Below are the code and all the weights of a small trained network. Each question names an input and a class and asks about switching units off, where a switched-off unit gives its printed mean instead of its output.

import numpy as np


def w(rows, s, z=0):
    codes = np.array(rows[::2]) - 128.0
    scale = np.full(codes.shape[1], s)
    scale[-1] = z or s
    return codes * scale


def norm(h):
    return h / np.sqrt((h * h).mean(-1, keepdims=True) + 1e-5)


def f(y):
    return y / 2 * (1 + np.tanh(0.7978845608 * (y + 0.044715 * y**3)))


def log_softmax(a):
    a = a - a.max(-1, keepdims=True)
    return a - np.log(np.exp(a).sum(-1, keepdims=True))


def net(x, mask):
    res = np.array(x, float).reshape(1, 8) / 4 @ E
    u = 0
    for l in range(4):
        y = f(norm(res) @ A[l][:, :-1].T + A[l][:, -1])
        res = res + np.where(mask[u : u + 6], y, B[l][:, -1]) @ B[l][:, :-1]
        u += 6
    return log_softmax(norm(res)[-1] @ U[:, :-1].T + U[:, -1])


A, B = {}, {}
E = w([
[134,131,131,133,118],'x0',
[122,34,107,14,161],'x1',
[161,152,197,165,201],'x2',
[133,132,130,127,126],'x3',
[120,126,126,135,135],'x4',
[137,129,143,123,120],'x5',
[188,172,73,121,171],'x6',
[253,38,118,223,94],'x7',
],0.0054)
A[0] = w([
[71,157,120,154,128,60],'0.n0',
[145,91,138,118,144,2],'0.n1',
[2,167,124,85,163,183],'0.n2',
[102,144,194,129,123,65],'0.n3',
[111,197,165,186,55,76],'0.n4',
[155,108,115,42,150,42],'0.n5',
],0.0067,0.0032)
B[0] = w([
[96,111,100,86,124,129],'0.n0',
[54,92,171,97,144,102],'0.n1',
[254,136,171,176,55,253],'0.n2',
[181,31,139,168,174,127],'0.n3',
[67,96,66,190,224,180],'0.n4',
[96,85,109,174,146,129],'0.n5',
],0.006,0.0042)
A[1] = w([
[46,194,181,72,153,77],'1.n0',
[149,129,64,154,16,195],'1.n1',
[32,56,230,159,73,48],'1.n2',
[108,74,167,32,149,2],'1.n3',
[178,70,110,105,120,30],'1.n4',
[152,113,242,158,255,170],'1.n5',
],0.0083,0.0019)
B[1] = w([
[119,158,121,140,1,145],'1.n0',
[95,92,150,23,179,254],'1.n1',
[233,182,1,131,208,194],'1.n2',
[71,114,174,201,160,153],'1.n3',
[109,168,174,205,134,160],'1.n4',
[111,112,113,12,120,231],'1.n5',
],0.0086,0.0048)
A[2] = w([
[186,110,145,42,92,165],'2.n0',
[110,62,212,135,164,170],'2.n1',
[98,171,119,230,203,207],'2.n2',
[106,206,103,243,88,138],'2.n3',
[20,77,173,190,170,2],'2.n4',
[180,230,255,189,215,81],'2.n5',
],0.0064,0.00091)
B[2] = w([
[59,175,152,208,172,255],'2.n0',
[49,254,83,145,172,159],'2.n1',
[32,117,85,80,188,166],'2.n2',
[51,68,165,154,167,159],'2.n3',
[71,83,40,194,161,122],'2.n4',
[130,69,133,52,150,192],'2.n5',
],0.0061,0.0034)
A[3] = w([
[174,166,1,42,100,145],'3.n0',
[43,238,171,147,95,188],'3.n1',
[173,44,83,178,127,105],'3.n2',
[121,176,42,146,208,163],'3.n3',
[161,26,181,158,176,193],'3.n4',
[124,100,105,251,163,254],'3.n5',
],0.006,0.00075)
B[3] = w([
[164,147,90,156,196,255],'3.n0',
[168,152,145,175,133,220],'3.n1',
[97,233,102,139,95,180],'3.n2',
[132,144,118,255,177,250],'3.n3',
[69,230,144,66,72,205],'3.n4',
[149,101,188,178,65,179],'3.n5',
],0.0073,0.0029)
U = w([
[198,143,71,172,167,84],'0',
[112,142,130,156,140,218],'1',
[128,103,105,71,128,141],'2',
[121,143,134,161,142,172],'3',
[136,162,144,161,11,88],'4',
[134,117,132,163,148,160],'5',
[40,87,177,187,147,4],'6',
[145,103,126,159,137,108],'7',
],0.012,0.0044)

Each question gives the input, the list of numbers given to net, and the class t.
The units are the neurons (one row each of A and B). Each row of codes is followed by its name. A weight is (code - 128) times the scale printed after its matrix; where a second scale follows, it is the last column's (A, B and U).
mask holds one flag per neuron, layer by layer. A switched-off neuron (its flag False) gives its mean, the last column of its row in B, instead of its output. The means were averaged over made-up inputs and are rounded, as every weight is.
A unit's drop is (log p(t) with every unit on - log p(t) with that unit switched off) / (log p(t) with every unit on - log p(t) with every unit switched off).
The circuit of an input: a set's keep is (log p(t) with only the set's units on - log p(t) with every unit switched off) / (log p(t) with every unit on - log p(t) with every unit switched off). Starting from the 12 units with the biggest drops (on a tie, the unit counted first), units are removed one at a time, each time the one whose removal leaves the highest keep (on an exact tie, the one counted first), for as long as the keep stays at least 0.8.
circuit, biggest first: the units of the circuit, biggest drop first
unit that matters most: the unit with the biggest drop
k most important neurons: the k neurons with the biggest drops, biggest first
k most important neurons of layer l: the k neurons of layer l with the biggest drops, biggest first
input [2,-3,-8,-6,6,7,-3,-5], class 2: unit that matters most => 1.n1
input [-2,7,3,-6,-1,-2,-3,-2], class 6: 3 most important neurons => 1.n3, 3.n0, 2.n4
input [1,-4,8,-3,-5,-6,-2,-6], class 2: circuit, biggest first => 3.n3, 2.n5, 0.n2
input [-4,-3,3,5,-7,-7,-7,5], class 0: circuit, biggest first => 1.n2, 0.n2
input [1,-2,0,-4,0,0,2,-7], class 4: 2 most important neurons => 1.n2, 1.n0
input [-7,-8,5,2,-3,-6,6,8], class 4: 3 most important neurons of layer 1 => 1.n2, 1.n1, 1.n3
input [3,7,5,-1,0,3,7,-8], class 4: 4 most important neurons => 1.n0, 1.n2, 1.n1, 0.n4
input [-6,-3,-7,-7,7,-4,1,1], class 2: 2 most important neurons => 1.n1, 1.n2
input [-3,6,3,4,-5,4,0,-3], class 6: 2 most important neurons => 1.n3, 1.n2
input [-6,-8,-7,1,-6,-3,-1,5], class 6: 2 most important neurons of layer 1 => 1.n2, 1.n5
input [-5,-6,-3,-6,6,2,-8,-8], class 0: 2 most important neurons => 1.n2, 0.n2
input [6,-8,7,6,-4,0,-2,5], class 6: 2 most important neurons of layer 1 => 1.n2, 1.n1
input [7,-3,-3,-5,0,2,1,-8], class 4: 2 most important neurons => 1.n2, 1.n0
input [8,1,-1,-6,8,6,3,4], class 1: unit that matters most => 1.n1
input [-5,4,7,-3,0,7,-7,1], class 0: 2 most important neurons => 1.n2, 1.n1
input [5,-1,6,-4,-5,-4,-2,4], class 2: 2 most important neurons of layer 2 => 2.n4, 2.n2
input [2,5,2,0,-1,2,5,7], class 4: 2 most important neurons of layer 1 => 1.n2, 1.n1
input [-4,-1,8,7,-7,4,1,6], class 2: 2 most important neurons => 3.n3, 1.n2
input [5,4,7,-3,-2,-7,-2,-8], class 4: 2 most important neurons => 1.n0, 1.n1
input [-3,-8,0,0,7,1,0,-8], class 4: 2 most important neurons of layer 2 => 2.n0, 2.n1
input [2,1,4,1,-4,-1,-1,0], class 2: most important neuron => 1.n5
input [3,4,6,1,5,-4,4,5], class 2: 2 most important neurons => 1.n2, 3.n1
input [2,-4,3,-2,0,3,2,6], class 4: 4 most important neurons of layer 1 => 1.n2, 1.n1, 1.n3, 1.n4
input [-5,-2,8,5,7,-8,4,1], class 2: 2 most important neurons of layer 2 => 2.n1, 2.n4
